Look-ups in named tables: a row name and a column name give one cell, copied from the table.

Table vuve
fields: por, gep, sene, suze, kufife, fuv, norofak, gul
rudame: [116, 127, 213, 195, 110, 129, 122, 175]
tas: [143, 145, 206, 197, 220, 52, 212, 167]
sabeli: [196, 169, 86, 130, 176, 135, 162, 159]
mivod: [164, 153, 134, 132, 163, 162, 141, 156]
fisuf: [110, 129, 203, 152, 94, 215, 92, 154]
pumat: [114, 114, 201, 120, 115, 230, 57, 169]
bep: [90, 135, 247, 141, 156, 236, 150, 116]
maril: [136, 146, 179, 123, 174, 203, 146, 136]
kuraza: [148, 145, 161, 122, 175, 185, 137, 149]
zabanak: [107, 144, 214, 178, 108, 194, 149, 132]
duf: [113, 156, 203, 145, 143, 233, 171, 106]
gede: [139, 157, 197, 173, 213, 115, 220, 135]
dul: [139, 185, 150, 157, 119, 228, 205, 89]

fisuf, fuv => 215
zabanak, sene => 214
maril, fuv => 203
tas, kufife => 220
bep, suze => 141
bep, fuv => 236

lono:
|  | duv | zofefit | kazum | tadopo | tiledoz | lutika | balo | nagonon |
|---|---|---|---|---|---|---|---|---|
| kif | 98 | 84 | 109 | 102 | 106 | 107 | 115 | 128 |
| perulap | 49 | 48 | 59 | 155 | 140 | 63 | 69 | 192 |
| fosez | 43 | 47 | 58 | 156 | 139 | 58 | 67 | 203 |
| tobutoz | 162 | 165 | 151 | 66 | 84 | 150 | 137 | 29 |

What is the nagonon of kif in lono?
128
What is the tiledoz of tobutoz in lono?
84
What is the kazum of kif in lono?
109
What is the tadopo of perulap in lono?
155
What is the tadopo of fosez in lono?
156
What is the zofefit of kif in lono?
84
What is the duv of fosez in lono?
43
What is the balo of fosez in lono?
67
What is the nagonon of perulap in lono?
192
What is the nagonon of tobutoz in lono?
29
What is the lutika of fosez in lono?
58
What is the lutika of kif in lono?
107
What is the tadopo of kif in lono?
102
What is the kazum of fosez in lono?
58
What is the tiledoz of perulap in lono?
140
Row with the largest zofefit: tobutoz

Table rezolu
,vufe,segipaz
zunib,62,92
dokud,78,75
nuved,44,13

segipaz of zunib: 92
segipaz of dokud: 75
vufe of dokud: 78
vufe of zunib: 62
vufe of nuved: 44
segipaz of nuved: 13
Which row has the largest segipaz? zunib

vaf =
|  | musos | pef |
|---|---|---|
| birub | 68.9 | 20.2 |
| vovi | 68.2 | 19.9 |
| sigosi | 91.1 | 10.9 |
| zezi | 57.2 | 24.7 |
| loz | 14.8 | 82.3 |
| vegem | 13.7 | 88.4 |
| vebo | 73.5 | 6.2 |
| kip | 10.9 | 92.5 |

What is the pef of vebo in vaf?
6.2
What is the musos of kip in vaf?
10.9
What is the musos of vebo in vaf?
73.5
What is the musos of vegem in vaf?
13.7
What is the musos of loz in vaf?
14.8
What is the musos of zezi in vaf?
57.2
What is the musos of birub in vaf?
68.9
What is the pef of loz in vaf?
82.3
What is the pef of zezi in vaf?
24.7
What is the pef of sigosi in vaf?
10.9
What is the pef of vegem in vaf?
88.4
What is the pef of kip in vaf?
92.5
What is the musos of vovi in vaf?
68.2
What is the pef of birub in vaf?
20.2
What is the musos of sigosi in vaf?
91.1

tepib:
,nuvar,zukubo,pel,gurig,rikiza,rananan,tosiduv
fiv,91,185,125,160,166,42,77
fip,153,168,150,140,164,120,69
mos,135,90,96,97,90,140,126
mit,109,137,171,171,129,81,162
zupeb,142,113,100,121,125,149,85
pegivu,102,155,139,158,140,84,122
sur,147,184,141,157,171,78,74
fugapov,147,173,110,150,158,102,75
tak,134,197,120,184,188,76,52
dezo,160,156,84,149,124,146,92
neru,161,146,99,135,121,160,96

What is the rikiza of mos in tepib? 90
What is the gurig of fugapov in tepib? 150
What is the zukubo of zupeb in tepib? 113
What is the pel of zupeb in tepib? 100
What is the tosiduv of neru in tepib? 96
What is the tosiduv of pegivu in tepib? 122
What is the pel of dezo in tepib? 84
What is the nuvar of fip in tepib? 153
What is the gurig of pegivu in tepib? 158
Which row has the largest gurig? tak

lidares:
	pabopi	ripozep	vuv	mev	lamoguv	nados
lotoli	39	32	129	145	81	171
zubut	91	86	118	124	110	125
nipulug	178	153	25	14	116	23
pakopi	46	38	95	107	61	138
guzuvit	53	47	102	112	72	136
lugoka	217	181	31	19	151	13

lamoguv of lugoka: 151
nados of lugoka: 13
mev of pakopi: 107
lamoguv of zubut: 110
nados of nipulug: 23
vuv of nipulug: 25

fipimu:
,gif,biv,temirik,sosudi,sev
bapogut,18,25,78,74,37
zos,9,55,61,67,73
lut,43,24,78,73,31

gif of bapogut is 18
sosudi of bapogut is 74
sosudi of lut is 73
biv of lut is 24
temirik of zos is 61
sosudi of zos is 67
biv of zos is 55
sev of bapogut is 37
sev of zos is 73
temirik of bapogut is 78
biv of bapogut is 25
sev of lut is 31
gif of lut is 43
gif of zos is 9
temirik of lut is 78

pagib =
|  | pefov | tok | rakovo | bidid | tuvako | ditapog | pitupid |
|---|---|---|---|---|---|---|---|
| fomo | 0.418 | 0.219 | 0.258 | 0.815 | 0.778 | 0.425 | 0.270 |
| rusa | 0.525 | 0.149 | 0.346 | 0.790 | 0.717 | 0.526 | 0.160 |
| dunorak | 0.194 | 0.647 | 0.208 | 0.550 | 0.451 | 0.187 | 0.791 |

rakovo of dunorak is 0.208
tuvako of fomo is 0.778
bidid of dunorak is 0.550
tuvako of rusa is 0.717
rakovo of rusa is 0.346
ditapog of fomo is 0.425
bidid of fomo is 0.815

mugiled.tsv
	topel	tup	setasi	nadomig	koponu	pon	sugabi	noletan	nos
zovudi	54	54	57	44	45	50	51	54	44
led	57	42	44	82	50	49	53	54	39
pasugud	50	43	49	33	47	42	50	43	16
lodisa	58	45	37	65	49	52	56	48	44
tetef	54	43	56	30	48	51	47	50	58
runus	54	54	42	35	52	51	51	54	31
vuseg	52	57	53	45	49	44	34	55	56
tegun	51	50	53	20	51	58	62	53	60

What is the nos of lodisa in mugiled?
44
What is the koponu of zovudi in mugiled?
45
What is the nos of tegun in mugiled?
60
What is the noletan of zovudi in mugiled?
54
What is the pon of led in mugiled?
49
What is the setasi of pasugud in mugiled?
49
What is the tup of tegun in mugiled?
50
What is the setasi of tetef in mugiled?
56
What is the nos of tetef in mugiled?
58
What is the koponu of pasugud in mugiled?
47
What is the setasi of vuseg in mugiled?
53
What is the nos of zovudi in mugiled?
44
What is the pon of zovudi in mugiled?
50

Table mef
|  | sanimi | keko | gon | peve | zelim | vol |
|---|---|---|---|---|---|---|
| rifulo | 14.0 | -93.3 | -85.9 | -97.3 | -21.5 | 69.2 |
| nitu | 14.8 | -12.3 | -55.5 | -39.2 | -36.6 | -4.7 |
| fovit | -5.9 | -71.5 | -41.6 | -68.5 | -5.5 | 37.2 |
| funo | 18.7 | -30.2 | -63.6 | -59.9 | -41.6 | 18.4 |
| sagefe | -24.4 | -48.6 | -15.8 | -0.7 | 15.2 | 17.0 |
| ramase | -32.1 | -37.4 | -7.8 | -2.4 | 18.9 | 16.4 |
| miputu | 17.3 | -27.6 | -61.5 | -57.6 | -44.8 | -1.4 |
| gifit | -8.5 | -37.0 | -39.6 | -40.9 | -6.2 | 22.3 |
| bodozub | -46.5 | -53.7 | 11.8 | -17.9 | 23.6 | 13.3 |
| mam | -39.4 | -63.6 | -0.7 | -16.3 | 22.5 | 28.8 |
| fidi | 22.6 | -7.3 | -56.5 | -43.2 | -42.1 | -7.5 |
| tirali | -40.7 | -64.6 | -1.2 | -40.0 | 17.9 | 20.2 |

nitu, gon -> -55.5
rifulo, gon -> -85.9
bodozub, sanimi -> -46.5
fovit, gon -> -41.6
sagefe, sanimi -> -24.4
ramase, sanimi -> -32.1
gifit, peve -> -40.9
miputu, vol -> -1.4
fidi, peve -> -43.2
gifit, gon -> -39.6
miputu, peve -> -57.6
gifit, sanimi -> -8.5
sagefe, gon -> -15.8
bodozub, zelim -> 23.6

